Each row is followed by its class number.
[ 224  -37  -77  -90  113  151  104 -188  146  -27  -66  114 -122   94
  -51 -109  134  104 -140 -107  104  102 -139 -316  322   98  117  134
   58  143  -95 -330 -223   19  168   21  -35  102 -123] : 4
[ -96 -122 -228  106  -84  237  180   67   68  -54 -273    2  316  101
  -78 -323 -154  -32 -138   66  -79 -420  375 -129  240   17 -117  107
  -95  118  -89 -282 -208 -147    1  191  -12  -13   33] : 3
[  -2   -5    6  -27 -133  175   77 -109  219   28 -213  -97  -43  -84
 -127 -163   40  -38   16  -71  -27   65   88  -12  122   -9  -33  -66
  -72   28 -152   59 -101   45   57   30 -131  -79   96] : 1
[-153   61  -60  -13   75 -277  -73  149  -33  -65  131  -78 -182  -45
  592 -202   50  -77   16  -18 -207   55 -170  194 -161  139   49 -111
  157 -120 -163  125    5  145  -69  -43  -44 -126   27] : 6
[  10 -113  139 -204  -50   85   83 -115   37  -42  -10   64 -110   38
 -304  -74   99  -62   96 -169 -142  110   42  -83   58  131 -122  -15
 -113  -87  -77 -104 -104   47  101   48 -192 -172  178] : 2
[ -46   88 -128  125  -96  229  205 -120   55   15 -214  145  -16  137
 -183  -23    5 -167   91   42   27  -62  124 -107   48   16  -56  -31
  168  -37  -97 -299 -126 -195  118  228   30    6  204] : 0
[   5  192   -3   74  -23 -222  -76  -43   56   19 -185 -128 -226   19
  -69   53 -129 -127 -173   46  -87   24 -117  127   13  -93 -129  -77
  200  -50  -70   14  235   76  -82  -54   34  -48   26] : 1
[-181   70   68 -172  -14 -163  -16  -40  294   33 -213 -281 -180  -92
  123   71 -130   75 -276  -20  -14   44 -224 -172  -94  -52 -122  168
  120   69  -64  202  -11   59  -64  -74   73   99  -57] : 3
[-260  -47   33 -161 -215  156   59 -365  504   33 -554 -112  -95   74
 -146  -50  120 -135 -303  -96  -87   23  306 -106  413 -154   81 -337
  -37   19  -86   49 -180 -228  100   10 -182  322   35] : 2
[ -64   81 -187  -44  -21  255  197  -89   96  -55 -204  168   14   29
  -31 -203 -100   -4  -46  -67  -84  -85  229 -131  191   72    3  136
  117   28 -184 -216 -260 -155  199  145    8  326   50] : 5
[-346   99 -317  119 -144  167  173  -17  104   50 -161   31  141   53
  171 -153   98  -42   92  104  -95  -75   45 -177  186   98 -124  -27
   80  -97 -133 -219  -96 -185  -63  217   -1  -36  257] : 3
[ 167   82 -132  112  -90  260  169   15 -120  -95  -23   73   33  182
 -175 -195 -331 -261   -7 -139 -225 -378  224 -174 -120  149 -208   73
    8   -5   10 -419  -75 -205  -75  135  115 -148  124] : 2
[ 269  204 -198    7  -15    7   -2  143 -317 -136 -293  125 -140  590
  -48  257 -418  -80  595   63 -178  -61 -206  212  104  -53 -370  161
  484   30 -208 -432  250  114 -217  144  271  -60  115] : 1
[ -82   57  -36 -198   58  148  222  -10   35  114 -397   87 -106   -2
 -311  -37 -109  -23  -48   55  -31  116  117   25  174  -30  -76  -79
  -45 -183    6   41  -78   60  226   96   23   55  166] : 5
[  33  109  -63   34 -114  151  -45  116   40   47 -229   75  -17   73
  -15  -54  101  -35  121   37  -41 -152  -15   75   35 -109   -8  -19
  120   80   11  -73  -34  -64  -25   85  197  108   41] : 3
[ -62   -5  -66  183  -69 -449  -76   35  -95  154  -24 -302  -61 -178
  208   76 -110  205    4   45   63  157 -248  255 -118   56 -217  -29
  106   59  -56   49  100  227   16    6  105  -52   62] : 3
[-295  -42 -168  174 -100  181  256  -67   -7  195  -56  103  194   17
  355 -290  111 -196   97  -18    6 -104  215  -74   21  114  -39   -4
   40 -135  -47    6 -247 -169  101  238  -72 -131  175] : 2
[ -60   93   -3  185 -314 -360  319 -344  -34   23 -188 -552   75  218
 -210  138 -433  236 -117  -41  122 -229 -257  204  158   13 -134 -196
 -240 -148  -71 -503 -129 -272  115  -89  314  227    2] : 1
[ 133  141  -26  -86  -59  215   54   48  215 -167 -303 -191  -53  238
 -294  -64  -79  -49 -147  -97 -169  122  -83 -111   95  -20   14  -11
  106   83 -187  -46   63  -15  -62  -27  -11  102   33] : 4
[-117   66  -89   72 -142 -237  -88   53   16   10 -145 -117  -89 -166
  110  -69   -6  -66  -56   82   26    9  -67  101 -172  -41 -134 -159
  216  -87  -27   93  188   22   23  -37  101 -132  204] : 0
[ 272  -10   64  -35   14  -15  191  -84    4 -102   36  -85  -13  197
 -211  -94 -107  -82   40 -232  -24 -100   30  -92  -18  140  -56  101
  135   34 -155 -150   36 -124  110   -5    7   98   76] : 5
[-155   82  149   14 -161 -243   37  -22  179  104 -101 -280  -56 -288
  227  -43   20  -20 -165  103  -23   52   61 -147  -72  -71 -113   12
   18 -198   53  199  125  101  -31 -156  -34 -136   71] : 0
[-133   27   54 -165 -221  -39 -201  121  203 -212 -378   57   11 -156
  179   59  178    9 -202  -32 -237  196  195 -239  -10 -159 -216   29
  187   59   18  373    8 -124  -17   20  -18   28  233] : 5
[-130 -101 -114  129 -102  123  194  -45  -56   24  -14  130  131   48
  153 -222  133  -31   75 -179  -85 -111  138  -80  -10  115  -94  138
  -86  -53 -145 -116 -204 -154   66  188  -12  -22   60] : 4
[-304  -43   27 -101  -68  -89  -97 -124  212  155 -276 -114  -16 -109
    6   40  -62   17 -155  142   16  -53   43 -123  138  -91  -59  -75
 -142  -61   52  221  -97   26   48  -41   44   27  -59] : 3
[ -87  -78  -71   48 -177   76  319 -204   68  133 -246   23  106   92
  -79  -42   15   20  298   -5  122  168   99 -113  231  112 -196 -131
 -130 -134  -49 -192 -177  -13  157  235 -164 -143  285] : 1
[-115   22  -56  189 -111 -230  -49  -25   58    3  112 -122   16  -92
  262 -122   43  -60   39   47  -91   42  -64  118 -100   22  -86 -107
  159  -60 -231   25   22  -50   -1   53  -29  -63  156] : 5
[ 132  171  -28  136  -18   36  -18   36   84 -119   -9  -37  -23  150
  166 -118  -24  -66  -70   23  -53   41  -68  101   14   32   70  102
  253   62 -124 -188  -18  -66   69   43   21  139  -51] : 3
[  -2  116  -93   33  -65   79   48 -105  -12   39 -247  206   32  108
  -46    9   33   64  144 -132  -20   22  -73  -71  219  -38  -23  -43
   72   17  -39 -115  -98  -89   40  196  181  209   76] : 1
[ -50   50   -3  209   27  290  331 -131   36  399  191   76   60   76
  372 -214  166 -170   95 -310    5   -6 -117 -213 -142  269  102  226
  161  -59 -114   93 -166 -135  112  168  -22  -32  145] : 3
[ 278  140   29   21   70   76  130  -68   -8   62   69  -49 -110  178
  -73   -6   13 -118  146  -84  148  108 -112   62   48  111   90   86
  204   17 -157 -259 -112   80  109   29   48   -1 -140] : 0
[ 160  140  -92  -79    8   50  -16   24  235 -123 -238   19 -196  160
 -306  -86 -140 -122 -133 -114 -115  -35 -165  -72   27  -43  -13    8
  326  198 -192 -143   57  -61  -83    4   41  141  130] : 0
[   0 -203   49 -285 -225   39  233  -26  143  -62 -520 -104 -171   59
 -521  -90   -9  -78  103  -40  -59 -216  300 -167  157 -191 -168 -188
  -12   80  -61   74   36   45  -20  -98  -94  -69  247] : 1
[ -56  519 -474  -29   -3  -54  380  174  -46   48 -228  -63  -93   46
 -217  -99 -260 -259 -263  318  430 -204  117  -13  -80  115 -252 -127
  488 -234  -53 -357  269  -54  -41   29   97 -394  347] : 1
[-262   78   27 -122  -26  -51  -88   38  238  115 -177 -182  -20 -126
  337 -111  114   -3 -239   93  -58  123  -96 -153  -35  -80 -149   40
  150  -56  -39  149  -77   29   14   32  112   74  -67] : 7
[ -28   42  -28  105  -75 -229  -88   16   16  -59 -117 -111 -101  -90
  150  -25  -88  -11 -137   86  -36  -35   24   93  -18  -10  -93  -41
   53  -13   24   52   73   69   28    3   54  -45    3] : 3
[ -85  103 -274  112  -72   81  171   -2  -31  111 -130   77   -5  216
   83  -73   38  -39  102  114   -1 -115  -68 -197   99  141 -126  -37
  148  -71  -73 -302  -96 -179  106  189  168   69  162] : 3
[ -27   98  141  -84 -138  208  136 -120  147  -15 -201  199  -48  185
 -232 -127   -2 -173  -55 -210 -140   37   88  -96  -41 -130  -80   71
   57  -35  -82 -138  -28 -115  -50   13 -106  -47   82] : 2
[-459 -188   34 -584 -223 -179  -80 -225  185 -326 -146   15  -11  212
 -239  292   16   37   47  -72 -166  -39   15 -360  317  -33 -147 -353
 -145   31  -88  451  -90 -166 -111  -95    1  152  141] : 5
[-119  -23 -252  163 -253  263   73  -41  -70 -150 -159  -74  -17 -203
   13 -266  -56 -213  -41 -211 -142 -229  116 -119 -159   26  -48  241
  387  -53 -189 -259  -20 -271  101   59  155  -52  258] : 4
[  48  116   -7  -60 -112  222   32  -72  142  -58 -346   35 -101  114
 -327  -40 -158 -118   96 -216 -140  -56  -95   34  -38  -95  -92   28
  105  170  -58  -56  -52 -112  -57   37  102   74  135] : 5
[ 137  -76  131 -133   29  125   99 -117   48   49  -34   22  -64   25
 -301  -42  -64   23   33 -152   13   39  169    4   52   78   37  -18
 -126   12 -150   27  -75  117  168  -40 -123   15  -11] : 6
[  29   35 -137   75  127 -347  -88 -297   84 -340 -350   87  -11  190
 -352  387 -478  362 -708   51  156  330  128  135  626 -222   60   82
   65  231 -160 -414  173  190   52   36 -277  565 -458] : 6
[ 232   38  259  -84 -290   17   53 -322   -3  189 -101  -67   65  124
 -134   51  -38  120  323 -223    5  280 -220 -447  336  140  -77 -156
 -172 -240  142  -48 -104  121  233   -6  231  -15  129] : 7
[-278   99   96 -133 -214  354  203 -131  181 -131 -292 -370  122 -127
 -329   61 -606 -224 -225  -12  -25  156  542   37 -198 -258 -132  138
  -48    5  -71   58   55   45 -160 -303 -235 -197 -160] : 6
[-113   85 -191  152  144 -527   83   11   66 -177   75 -187  -72 -136
   56  224 -220  143 -291  525  192   38  205 -159  103  -28  -68  -62
  126  122   -7 -174   41  123  -74    4 -219  152  -97] : 5
[-194   38  109  -73  -68 -123   14 -117  161   86 -143 -149  -69 -166
   95   81   38   73 -183   21    0   57  -19 -161    9  -44  -60   44
   10  -56   28  113  -30   23   50  -67   26  104  -23] : 0
[  96   46   55  -24  -79 -273  -63   96  -60  -99   56 -222 -193  -25
   25    0 -271  -26 -204   -9  -69  -54 -208   90 -108   21   14   62
  138   -7   83  -27  122  119   16 -195   69   74  -61] : 3
[   2 -108   27  217    3   -8   83   59 -229   65  284  -61  132   75
  304 -184  181    4   17  273  -66  -73  245  -59 -162  118   36    2
  -57 -297 -159 -263 -261 -235  346  -24   60  -96   10] : 7
[   6  212 -199  231   35  -27  -72  114  -38 -145   99   11  -96   81
  181    8  -87 -152 -162  197  -65   69   30  136  -57  -41   90  -41
  276   94   13 -210  172   20 -175  -25 -171   64  -95] : 2
[  63   47  -19 -101  -65  231  159  -37  209  -95 -162  124 -176  231
 -221 -200   39 -268  139 -169  -74 -141 -110 -249   -4   74   69  -30
  212  181  -30  -90  -71   -8 -102   68 -135  -40  201] : 4
[ 137  185 -131   60   48  133   88  118  -93   21  -48   49 -116  167
 -173 -118 -247 -166   76   41 -215 -169  -20   10 -132  151 -211  -27
  317  100 -155 -166   96   80  -19  126  146  -55  237] : 0
[-220  -21  107    1  -68  -76  -36  -21   94   78 -113   73  -11 -165
  275   16  156   -4   40  -77  -71   75   20    1  -15 -152  -33  121
   -4  -17   69  248  -47  -10  -36   39    1  122  -51] : 6
[-281 -100   46  127 -217  -29 -121 -249  330  -26 -284  -73   11 -142
  192 -134   74   24 -152 -131  -82   51   -7  -95   99 -141  -28   74
 -109  111  -47  216 -186  -92    5   61  -91   99  -40] : 7
[ 263  121  -28  212  -63   67   65   -1  -44  -40   78   29   60  172
  -68   37 -169  -93   54  -57  -38 -126   74  -17  -23   24  -33   37
   46   45    6 -168   61 -159  -55   81  150   79    7] : 3
[  94    7  128   52  -64  -28   -5  -49  105  137  -44   22  -24  -22
  -42  -15  107   91   60 -112  -65  241   -1   29   65   60   10  -45
 -156  -63  -92  147  -85  103   62   62 -167  -38  123] : 2
[  61   12 -108 -382   41  142   89  -42  266  -18 -285  321 -417  199
 -209 -161  -67  -10  -66 -458   68  159 -522   11  199  -73  235  169
  -38  125  -64  163  -75  160  -66  -63  -65  226 -187] : 3
[  30  -94 -116  227 -114  268  138   73  199   18 -281   52  -38   62
  -33 -393 -299 -501   25  220  158 -418  146  221 -111 -330   56  114
  116  125   55 -357 -296  -89  -21  161   14 -202 -183] : 3
[  37  -43  149 -115  -66   87  101  -25  133   -1 -222   83  -82  163
 -237  -57 -230  -10  -26 -159 -121   22   23 -135    1  -39  -33   78
 -217   22  -21    6  -85  174  -61   25 -136  -17  -87] : 3
[-242   28 -187  136  -21   65  176  -88  -76   80   39  112  116   87
  208 -231  125 -132    1   20   38 -162   83 -174   22  157   13  -36
  152 -191  -92 -180 -159 -232  172  199   83   13  148] : 7
[-115 -169  208 -130 -165  -93   68  -34  188 -113    9 -311  -34   65
 -207  105  383   -1 -212   76  -25  -11   33  -56  -69   55  -80 -227
   73   95  -68  174  127 -125  107 -106 -251  -10  277] : 0
[ 194  112   55   57   47  158  125  -42 -129  133    6  150   21  345
 -209  -22 -145 -108   54 -101    1 -183   44  187  -20   99   46  -22
    4  -74  -76 -225  -65 -113  140   61  138   40    0] : 3
[ 249 -170  -31  -72 -120 -153    3   69  149  -78 -135 -292  -32  -67
 -270 -132 -289   11  -67   52  -23  -80   69 -196   81    2  -42 -183
 -127   12  -33  -50  -23   56    4 -129   26 -157  139] : 3
[-172  -82  156 -185 -142   35 -101 -107  294  -14 -170  -48 -107 -116
   16  -49  194   -7  -99  -34 -107   14  -11 -199  128 -151   23   20
  -31   28   40  289 -108  -63   34  -85  -19  169   15] : 7
[-274  -29  175 -211 -103 -145   16  -71  252   93  -50 -259   74 -357
   66  -46   88  126 -240   23   47   10   65 -197   -1  -53 -100    2
  -40  -35   16  253  -11   66   10 -116  -83   47   60] : 1
[ -51  -28  100  -82 -190  -97 -140  -40  195   13  -86 -143  -32 -125
   72  -18  -13   -8  -25  -89  -27  -29 -168 -190  -78  -67 -104   50
   16    8   80  172  -81  -98  -25  -48  154   33   89] : 7
[   4   40  -86   77  153 -899 -106  279  -10   -4  130 -158 -217 -177
  -41  -57 -285   25 -606  139   -3 -243 -426 -294 -274   45  -62  157
  311 -109   40   81  177  -99  -25 -140   97   81  235] : 1
[ -92 -398  239 -304  -48 -109  -45 -217  255 -369   99  -25   40 -122
   21  310  470  419 -372 -449    9   73  319 -110  297  -90  150  496
   36  445 -282  234  -46 -149  -34 -215 -526  531 -205] : 6
[ -22  -21  -59  131  -16 -223 -116   47   29  -22 -135 -185  -88  -98
   97 -150  -69   25 -123   71  -41   29 -133  261   69  -60  -43  -11
   74   10  -49  -41   33  149   38   33   24   30  -41] : 7
[-172   15  138  -52 -173  218  -96  -14   88  -84  166  -66   70 -196
  216  155   55  -98  -95  -37  -45   99  120 -137 -316 -298  -41  328
    2  -41   71  309   15 -324 -174 -282   79  -96 -104] : 7
[ 235  111  -47   -6 -132  210   -8   56    6  -19  -54   -4  -19  187
  -87   53 -216  -47  263 -135  -54   17 -139   89  -97 -120  -53   68
   96   52  -97 -191  -15  -97 -147   13  216   78  -17] : 2
[-204   11 -183   75  -26 -246   93 -105 -188   39  -36  -94  -70   66
  -59  115 -198   44  171  -71   91  -11 -321  333 -119   77 -174 -133
   68 -101 -102 -251  114  -28  -29   55  123 -159  205] : 6
[-132   27  226  -72 -123 -327  -42   39    1   67   22 -137  -11 -179
  169   48  -34  113 -134 -150  -41   50 -125  -90 -250 -130 -121  166
 -122 -119   23  299   -6   24  -38 -137  196   62 -168] : 6
[  36   94   15  -79  -22  155   18   77   91  -65    4   22  -67  188
 -125 -121  -27 -157   57    7  -53   13  -54   92 -170  -71   19   60
  204   81 -174  -97   76  -13  -69 -158  -90  -31  -19] : 0
[-223   76  -97  -99   77  -37  -12  144  161  248  -92 -205   72 -136
  348 -156   11  -89 -204  236  144  -43  -97   36   34    0   31   97
   73 -193   44   69 -143  -14  117  -48   41   39 -130] : 5
